[ 12  -6 -47  -8   8 -15 -19 -38  33 -47  -8 -31  11  19  -7  12  44 -27
 -86  12 -34 -15 -53   2 -45  62  11  -6  22 -19 -16  22 -16 -12 -28 -19
 -37   6  21 -23 -42  73 -43]	Vak
[  9 -30 -24 -13 -24 -27  -9  -2  -1  22 -19 -10  13 -16 -12  14   0  14
 -72  18   5 -22  36 -15 -29 -26 -10  -2 -14 -41 -48  -2 -32  20  23 -19
  32  -1  29   3 -46  -3 -37]	nopom
[ -2 -55 -25  -4 -32 -23  27 -26   8  13 -18 -26  32  41 -15  37  13   0
 -60  48  17 -26  36   0 -18 -11   7   2 -20 -52 -30  41 -28  29  12 -34
   5  -4   8  45 -40   8 -28]	zolo
[-14  -4  -6   3  11  53   6 -13 -13   2 -38  -9  10  21  27  19   8   1
 -44  28   9 -23  -7   3 -18 -12 -20 -25 -13 -32 -12   6  -6  27   2   0
  -7  -9 -16  23 -30  -4 -10]	kob
[  6  -9   1  41  -4 -23  57   0 -11  28 -30  -8  60   0 -16  -6  17  -5
   6  30  -5  -2  28 -29 -49 -53 -61 -25 -35 -60  24  32  -3  -4  26  30
   3 -36 -12  33  72   9 -29]	zolo
[-16 -13 -17 -10 -30   4 -16 -48  -2  16 -25 -34  27  36 -33  17   2 -24
 -49  23   5 -16  10   1 -14 -14  -3 -13 -31 -10 -11   7   2  34  23 -15
  12  10   7   5 -58  20 -71]	kob
[  5 -18 -20 -15  -4 -48 -14  -9  23 -19  16   2 -31 -12  14 -12  28  39
 -21  -8 -21 -14 -39 -26 -11  14   5 -33   7 -32   7   7  15  -8 -22 -33
 -13  -8   8 -39   6  18   1]	Vak
[ 35   7 -20   1 -10 -29 -11  -2  43  -7   5 -11  25  -7  -8   4  34 -27
 -59  -8 -31 -24 -31   4 -26  53  13 -29   6 -18 -16 -15   1 -19 -43  -6
 -16   8  18 -30 -65  41 -18]	Vak
[ -9 -19 -11  -1 -56 -22  33  -9  51  35 -21 -37  45  17  48  37  23 -47
 -93  19  32 -16  75  29 -45  12  19 -22 -10 -24 -22  27  -8  60 -24   4
  12 -33  23  59 -25  34 -27]	Vak
[ 24  57   2   2 -22 -67 -11  71  42  53 -36 -19 -21  -9  15 -36  35 -29
   2 -66 -51 -19 -38  41 -39  46   2 -40 -17 -14  28 -18   6 -19 -38  13
 -17  22  16 -14 -47  33 -66]	Dito
[  8  -4 -19  -8  22  36  -3 -14 -14  -8 -21 -43  18 -10  29  21  12  -2
 -45  25  10  -4  17 -21 -30 -22 -18 -23  -5 -19 -16  13  -7   8  17  12
  -4 -13  -4  27 -25   5 -26]	nopom
[ 39  33  -7   3  15  17 -13  -7  19  14 -24 -14  21   4   5  -2   7 -40
 -16 -15 -26 -19 -53  11 -22  28   5 -33  -5  -3   4 -15  16 -10 -36  14
 -36   8  -5 -23 -40  24 -40]	kob
[ -7  -8 -18  -1  11  19 -21 -35  -8   1 -42 -21  33  -5   7   6  -1  -6
 -74  36   7 -27   7  -4 -23   4 -30  -9 -14 -21 -16   7 -18  27   0   6
  -7 -15 -13  20 -16  20  -7]	Kovam
[-12  18   4 -31 -35 -47 -52 -24  16  -2   5 -40 -36  11 -18  15  28 -29
  -7 -24 -11 -17  -8  27   2  14  69 -11 -20  -8   7   4  27  29  -6   2
   3   4  10 -17 -94  47 -71]	nopom
[ 27 -29 -22 -26 -26 -96 -18  -1  35  -4  36  -8  12  -8 -66   2   7 -17
   0 -22  -1 -25  38  -9  -6  34  26  -7   3 -22   6  19  28 -12  -9 -42
  30   3  39 -37 -41  19 -57]	nopom
[-28 -21 -14   5 -31 -14  -1 -23  -9  24 -28 -29  15 -15   1  -3   5   1
 -36  34  15 -13   8 -35 -27 -19  -4 -13 -32 -27   0  13  -6  11  17 -11
  15 -13   0  13 -12  19 -22]	totap
[ -4 -27  -5  28  23  23  36 -17 -29  -7   0 -10   8  10  46  -3   8   6
 -13  39  21 -22  15 -53 -16 -24 -10  -6   0 -79  14  48  26 -36   8 -27
  -8 -48   5  34  88   9  20]	Kovam
[ 12 -11 -32  22 -20  30  19 -13   5  27 -62 -21  51   9  14   6  17 -34
 -51  35  11 -32  18   7 -39   1 -14  -9 -28 -28  -1  22 -24  33   2  30
 -29 -12  -3  37 -44   4 -40]	Kovam
[  70   33    0  -58    8  -45  -18  -20   18   35  -37   45  -13   21
  -36   -6   25  -10   34  -26  -35  -73  -62  -12   11   13   11  -36
   -7  -33    0  -32  -10   34   -9   -3  -55   47   -3  -72 -100   25
  -56]	ponas
[ 73  18 -13 -17  11  -4   0  15  29   6   1   8  -8   9 -16  -9  12 -15
 -13 -51 -27 -12 -39  -5 -23  13   6 -31  22 -16 -15  -3   1  -7 -15  -6
  -6  30  13 -14 -34  20 -69]	Dito
[ 33  43 -11 -25  36 -24   5  38  11  -9 -13  12 -44  -1  43  10  40   5
  43 -43 -39 -23 -34  -9  -8  22   5   3  19 -45  27  -4  29  16 -35 -34
 -44  22   9  -7 -50  47   8]	tevo
[ 14   1 -33   0 -11 -13 -19   3  16  18 -29 -15   9   1 -24 -24   5 -15
 -10 -25 -34 -15 -23  -8 -14   2 -18 -10  -8 -10  -3 -15  23  -2 -34 -11
 -10   6   2 -11 -34  26 -48]	kob
[-14 -19 -30 -27  -2  16 -11 -14  -2  -7 -21 -10   2  -9   1 -14 -10  27
 -46  14  14  -6   1 -18 -17 -21 -32  -1  -1 -20  -2  12 -14  28  38  -2
  22  24  -7  17 -19 -11 -24]	totap
[  41   17   -6   -4   14 -102  -19    4   14   34   -5   -3   -2  -25
  -36    5   34    5   16  -17  -53  -25   -2  -29  -36   38   -8  -28
  -13  -48   22  -13   35  -20  -50  -48  -24    2   18  -56   10   35
  -18]	zolo
[ 18  15 -12   1 -10  -4  -8  -4  13   3 -42  -7   2   3 -21   2  22 -34
  11 -21 -11  -3 -22 -16 -18  26  31   0 -20   1  -3 -21   9  -1 -23   6
  -6  21   6  -4 -40  52 -33]	totap
[-16  45 -22 -29  -1 -27 -26   4  27  28 -34 -41  -8 -17  13 -19   6 -21
 -19 -19 -50 -33  -2  10 -36  24 -11 -22 -37 -21  22  -9  16  39 -25   3
  -3  36  -1   9 -81  20 -18]	totap
[  0  -5   8 -17 -28   9 -20  -7  -2   6 -11 -30  16  -5  29  30  12 -11
 -42  16  24 -12  18  13 -16 -22  26 -17  -9 -31 -12  11 -15  33   7  15
  24  -3  11  19 -63   0 -24]	tevo
[  6  -5  20  -9   3  12 -23   8  -7 -15   2  -1  47  -4  14  15  -8  -2
 -72  29  26  -2  15  30 -18  -3  18 -12 -16 -18  -7  -8 -24 -26  25  35
  33 -14  -3  18 -55 -22  -2]	Vak
[ 26 -11 -16  -9 -26 -49  -4  -7  31  21 -22 -22  17   2 -15   6  42 -31
 -56 -16 -26 -41 -12   1 -36  41  29 -27 -11 -44 -22  -2 -14  -7 -37 -19
   2   1  36 -21 -61  43 -48]	ponas
[ 14  -6 -22  -3  42  11 -10  19 -15 -25 -18  -9  31 -31   3  12 -15  41
 -41  37   0  15  39 -17 -43 -18 -40 -39  12 -50 -17   6  -9 -18  -1  19
  25 -18 -17  40  16  -9  28]	zolo
[ 20 -11 -10 -13 -16 -67   0 -15  14 -10  -8  -3 -20  15 -25   1  23  -3
  29 -16  -7 -26 -17 -28  -3  -2  10 -19 -20 -19  14  11   9  -5  -5 -33
   0  20  26 -41 -33  13 -44]	Dito
[ 20 -23 -17 -14  13 -25  -4 -42  -2  -4   1 -45  32  -5  -9  14  45  23
 -45  46  -6   7  30  -7 -48  -5 -54 -17 -38 -41  32   5   0  35   9  25
 -13  -5  -6 -13 -52  -5 -14]	ponas
[  3  -2 -55 -21  10  19 -32  -8 -24  44 -67 -13 -12 -10  28 -47  18  12
  -2  11 -16 -61  -2 -42 -41  -9 -58 -20 -14  -9  19  24  -8  17 -49 -20
 -54  -7  -4 -28  17  -4 -47]	Kovam
[-18  -5  -8 -12 -14   6 -35 -24 -14  14  -6 -25  -6  -7  27  -9 -19  50
 -88  22   7  21  18  30 -24 -55  -7   4 -25 -45 -23  17   0  28  34  -2
  35 -22 -16  42  -4 -22 -27]	tevo
[ 21   4 -16  15  13  -4  -4 -10  16 -11 -11 -20  13  -5  11  -8  16 -23
 -17  -2 -31   0 -25 -20 -21   9   0 -27   1 -11  13  -1  22 -18 -18   8
 -28  -5   7 -24 -10  26  -3]	Vak
[ 26  17 -22  17   1 -28  -3 -14  13  17 -37  -9  18  -1 -20 -20  24 -32
  -5 -13 -44 -12 -37 -26 -34  11 -13 -27 -24  -9  15 -12  19 -10 -40  -8
 -42   7  -8 -24 -15  41 -28]	totap
[ 15  12   1  -4 -10  -5  -7   5  -3   6 -12  -1  35 -11  -6  34   5  -4
 -75  19  15 -22  32   7 -30   7   3 -23 -21 -18 -35 -16 -30  20  15  20
  22  -8   0  33 -88  29 -25]	Kovam
[  6  -6  -7  -2 -16  39 -26   3  19  32 -13 -14  18 -13  24   2   7  -7
 -82   5   5  -2  -5  15 -28  25  21 -24  16 -16 -16   2  -9  36 -11  18
  -1 -23  -4   7   3  22 -35]	Vak
[-13 -21   9   7 -15  -9 -13 -13   8   6  -8 -23  23  -8   8  12 -14  13
 -66  31  26 -14  20  14 -18  -1   0  -9 -29  -4 -15  10 -16   0  -2 -10
  33 -19   0  -5 -36   5 -13]	Kovam
[-10 -19 -14  -1 -21   8   2  -1  -5  15 -46  -5  33  -5  12  -7  33 -10
 -74  28   5 -35  17   7 -47  23 -12  -9 -13 -53 -16  16 -29   2  -3  -1
   3 -14  11  13 -33  -1 -24]	tevo
[ 40   6   0  -8   1 -41   6  -3  25   1  -7  -8   5  -4 -10  -6   8 -27
 -12 -28 -14 -20 -27  -4  -9   5   6 -19  -7 -23   2  -3  13  -2 -11  -4
 -12  16  11 -29 -34  20 -41]	Dito
[ 16  20 -27  -7 -10 -38 -31 -17  33  19 -33 -22 -10   4 -29 -15  11 -18
 -41 -31 -36 -14 -23  20 -19  23 -21 -10 -15  -1   5  -8  20  31 -13   0
  -5  45   8 -25 -65  30 -50]	zolo
[ 32  -6 -22 -30  28 -23 -11 -40  -8 -32   1 -43  23 -24  19  27   7   6
 -61  53  16  -4 -10 -35 -24 -22 -28 -31  11 -13  -6  13 -18  -7  23  10
 -26  -8   1 -25 -51  15   7]	Vak
[-21  -2 -37  23  -9  30  -9 -16 -24  54 -88 -16   2 -12  28 -48  12  -6
 -26   6  -9 -34 -22 -18  -9 -11 -37 -13 -46  -7   4   4  -7  27   7  26
 -22 -30 -22  41 -29   5  -2]	ponas
[  8  -4  -8 -30  17  -5 -13   5  -1 -10 -17  -2  27 -17   9  18  -3  12
 -44  21  21 -21  43 -16 -17  -8 -20  -7   5 -34  -7  -8  -4   9   6   4
  14   3   0   5 -10 -14 -11]	nopom
[ 17  21 -32  15 -10   2 -24  -5  14   5  -7  -9   6  -3 -40 -16   8 -17
  25 -37 -36  -9 -50   4  23  41  25  -4 -19  42 -19 -20  12 -34  -6 -19
   4  28   3  10 -87  44 -30]	zolo
[ 16  11 -34  -7  -7 -45 -27  11  21  17 -33 -28   9 -10 -20 -10  21 -20
 -20 -23 -42 -24 -20 -11 -27  30 -23 -25 -13  -9   3 -23  11   8 -53  -4
 -21   8   9 -21 -51  43 -30]	kob
[ 22   0  29   8  21 -75 -18  -6 -11 -36  27 -10 -48 -58  18  38  31  32
  -2 -24 -18  16 -35 -31 -25  -2  66 -13  16 -46  12   9  21 -71  30 -35
  20 -32  40 -51  32 -16 -14]	nopom
[ 43  14 -19   9  17  12  -7  -9  26  -5  -9  -6  11   8   4 -20   9 -27
  -2 -12 -36   0 -38   7 -13  23   6  -5   2  -7   9  -8  19  -7 -30   7
 -45  15  -4 -16 -35  26 -28]	Dito
[ 45  15 -13   5   0 -28  13   4  27  35  15 -66  20  16 -21 -39   7 -74
  -3 -42 -44  10 -53   6 -30  22  11 -38 -37   3  32   6  27 -23  -6  18
 -15  18  19  -2 -73  72 -54]	ponas
[ 35  22   7   8  -1 -47   8  12  14  57  -9  -8  33 -10  -7 -27  -5 -44
  33   4 -28  -3  -1  -9  -9  -7   3  12 -12 -45  29 -23  40 -33  -3  -7
 -33  -3  14 -18   6  39 -20]	nopom
[ 23   8 -24 -12  17 -17 -16  -5  13 -26 -15 -21  -4  -5  -1  -6   0 -20
  -5 -31 -24 -10 -55 -27 -13   0  -8 -17   9   5  11  -7  15 -18 -30  -4
 -14  17  12 -28 -22  29 -28]	kob
[-10   1 -13 -42  33  38 -30  21 -10 -43 -10  20 -25  24 -20 -21   0  34
  49 -10 -20   6 -47 -21   5  24  25 -12  32  18  23   1 -14 -46  -6 -38
   3  36   1 -29 -17  36 -12]	zolo
[ 14  -7 -23   9   0   8  40 -10   2  20 -46  27  24  -3   9  -7  12  -2
 -49   3  20 -40  -2 -17 -11  -7 -39  13 -18 -37 -11   0  -8  28  12   8
  -7  -2  -5  23 -14   4 -13]	ponas
[ -9  -9 -24   2  -5  33   4 -19  -4   5 -38 -12  29  -1   9  -5   3   5
 -53  28   6  -7   9 -15 -22 -22 -32  -7 -16 -25 -14  -2 -10  19  17   6
   5   8 -17  34 -19  -1 -11]	totap
[-40 -38 -13 -11   8   7  -2 -31 -17 -10 -50 -14  -5   0  -6  12  -7  37
 -23  32   5   5  57 -27 -16 -57 -44  14 -30 -15 -12  -4  -7  56  -8 -10
  30 -10 -11   3   0  -8  18]	ponas
[ 51  28 -12  14  16  32 -15  10  23  10 -10 -19  34   7  -2 -30  -1 -26
 -28 -22 -48   5 -39  22 -15   4 -35  14  -5   9  -3 -17   6 -15 -24  26
 -10  25 -12   3 -75  21 -21]	tevo
[ 21 -15  -8   8  37  65  19 -19 -15 -20  -9 -10  31  39  23  17  30   3
 -26  48 -13  20   1  19 -23  13  -4 -10   1 -27 -28   0 -22 -40  -5 -17
 -30  -4 -10  39 -20  15  29]	zolo
[ 36  22 -32  -5 -11  -8 -32  -3  21  15 -17 -10   7  28 -45 -36 -19 -31
   0 -52 -44  13  -7  16  11   0  25  39  -8   2 -12 -11  20  -5   2  -5
  16  21  17  33 -34  46 -64]	Dito
[ 17  10 -10  11   6   2 -13   2   4  34 -36  -3  18  18  -6 -22   9 -15
  26  -6 -45 -10 -32   0  -1   4   6  -9 -20 -27  11 -14  15 -11 -27 -10
 -35   8  -9   3   1  31 -11]	zolo
[  0 -16 -14  -6 -28  -4   5  -9   9  12 -54 -42  40   7  -3  -4  27 -20
 -73  22  -3 -17  18  -7 -46  12 -26 -26 -26  -9 -16   9 -40   0   4  10
  21   6  18  10 -72  14 -24]	tevo
[ 15 -18 -27  -5 -11 -29   4 -20  17  35 -40   5  -9   8 -14 -41  -5  -4
 -51  -1 -36 -28 -27  -6 -27   3 -14   7 -24 -38 -20   2  -3   5 -21 -10
 -24  12   0  -7 -11  13 -17]	zolo
[-29  23  48  16  26  -7  32  -3  -7  14 -37  -4  19   9  45  37 -42 -35
 -32  23  34 -48  23  20   3 -48 -17 -26 -27  -6   4  34   5  26  12   3
 -14 -28 -36   3  29 -37  -3]	nopom
[ 41  43  -8  -1  29 -17   2 -20  14  -7 -33  -5  22  -8 -24  14  41 -47
  -7 -17 -31 -17 -53 -23 -40  53  -2 -33  13 -22  15  -8   2  -8 -21   6
 -44  20  -1 -22  27  50 -32]	totap
[  -1  -20  -27  -17  -19   -5  -17   -1    6   15  -38  -43   32    1
   -6    5   -1   -2  -95   19   -3  -24   33   -8  -20  -31  -33   -2
  -48  -17  -28  -19  -28   46    2   20   25   18    1   21 -114    6
  -18]	nopom
[ 43   6 -56 -26   9  -2  -7  14  18   9 -31 -13  33   6   1 -13  34 -23
 -46 -14 -27 -40 -28 -12 -41  50   0 -34  14 -41 -15  -1  -6 -21 -56 -24
 -38  -4  15   7 -39  56 -46]	kob
[  9 -10  -1  10   9 -12  -3 -28 -11  -1  -2 -10   3 -18  10  15  -3  11
 -50  29  10  15  21  -6 -21 -32 -22   8 -12 -24 -17  -1  13   3  22   3
  12 -24  -3  10 -11  -8  11]	Vak
[ 39  30   3   9  30 -33   1  36  28  20 -10  22  38 -12  -3 -25 -41  -5
 -27  -4 -31 -11 -26  23 -17   2 -31 -17   1 -15   5 -15   6 -35 -13   5
  -8  13 -16 -11 -38  22   3]	zolo
[-15  25   9  26   5 -53   4 -32   3  23 -68 -13  53   8  22   3  38 -37
 -40  35 -25 -41   5   7 -21  17 -50 -18 -24 -42  31   4 -20  15  17  24
 -28 -34   5  11 -10  40  21]	ponas
[  -9  -42  -40  -14  -21  -24  -22    1    0   13  -13  -28   26   16
  -13    5  -33   33 -111   27   -4   -9   31   -6  -33  -72  -42  -15
   -2  -64  -36   18  -13   24   17  -35   47   -7    8   37  -34   -3
  -49]	kob
[-11 -15   7  -7  -6  10  -9  -2   1  11 -24 -27  20  -3  19  14  -3   2
 -69  25  10  -8  32   4 -24 -20  -2  -3 -16 -25 -17  -3 -14   8  12   3
  23  -6   3   9 -28 -12 -20]	nopom
[ 24  13  -1   6  -5 -46   1  -5  24   3   4  -7  -7   8  -9   8   2 -29
   4 -28 -15   1 -10 -19  -4  -4  15   5  -1  -2   7  -2  36  -2  -3 -11
  -4   4  22 -27  -9  54 -41]	Vak
[ 43  -6 -46   2  -2 -18 -12 -39  32 -27  12 -25  31 -19  -3   0  56 -37
 -65 -15 -33 -24 -53  -8 -34  65  19 -25  17 -12 -14  15   8   0 -60 -29
 -57 -13  18 -45 -56  80 -39]	tevo
[ 24  29  -7  -5   2  -8 -22  -1  14  -9 -13  -4  -2   2 -16   2  16 -20
  -4 -20 -16 -17 -40  -1 -14  26  28 -32   1  -2   6   3   9  -8 -15   5
 -17  14  -9 -24 -49  37 -48]	totap
[ -1  14  -2  24 -22 -76   6   3  27  19   9  55  41   2 -19   3 -21  14
 -93  36   3 -19 -15  17 -30  37 -36   9  -6 -41   5 -12 -12   7  16  10
   2 -16 -10  27  18  16 -12]	kob
[ 54  38 -15  -9  16 -30 -14  -3  21 -17  -5  -1  -8  -2 -38  -4  31 -37
  23 -58 -23 -21 -66 -20  -4  53   3  -5   8  26  17  -9   9 -15 -14  -1
 -11  36  16 -30 -49  53 -62]	Dito
[ -2   6 -20 -15 -37 -33 -43 -19  17   6 -23 -24 -10   2 -26 -29  11 -16
  15 -28 -30   6 -41   3   1  15  26  -7 -20  23  -2 -17   4 -18 -11 -24
  16  30  24 -17 -58  32 -35]	tevo
[-17  23  27 -15 -25  -7 -23 -15   0   8  -1 -21   3 -15  19  50  10  -6
 -31  25  29 -23  30  18  -1  -4  11 -24 -12   5  -2 -13 -14  51  23  29
   7   8  -6   1 -71   0 -27]	Kovam
[ 40  24   4  11  52  -7 -22 -41  -8 -35  43 -11  -9 -22 -24  15  12   2
   4 -11 -44  45 -56 -70 -36  12  19 -20  26  11  20 -17  52 -61 -42 -46
 -36   1  -8 -58 100  39 -19]	totap
[ -4 -28 -17 -10  -7  16  -2 -32  -8   9 -32 -28  18   6  10  13  25  -1
 -54  31   2  -8  21  -6 -27 -12  -9  -5 -16 -31 -14  -1 -18  27   4   1
  -1  -7   4  21 -42   2 -13]	ponas
[ -2 -38 -20 -15  -2  22   6 -22   1 -19 -36 -19  42  25  -8   6  -1  -4
 -74  39  16  -3  21 -11 -17 -28 -30   0  -2 -13 -26   6 -24  -2  14   1
  12   2  -8  22 -33  -4  -9]	Vak
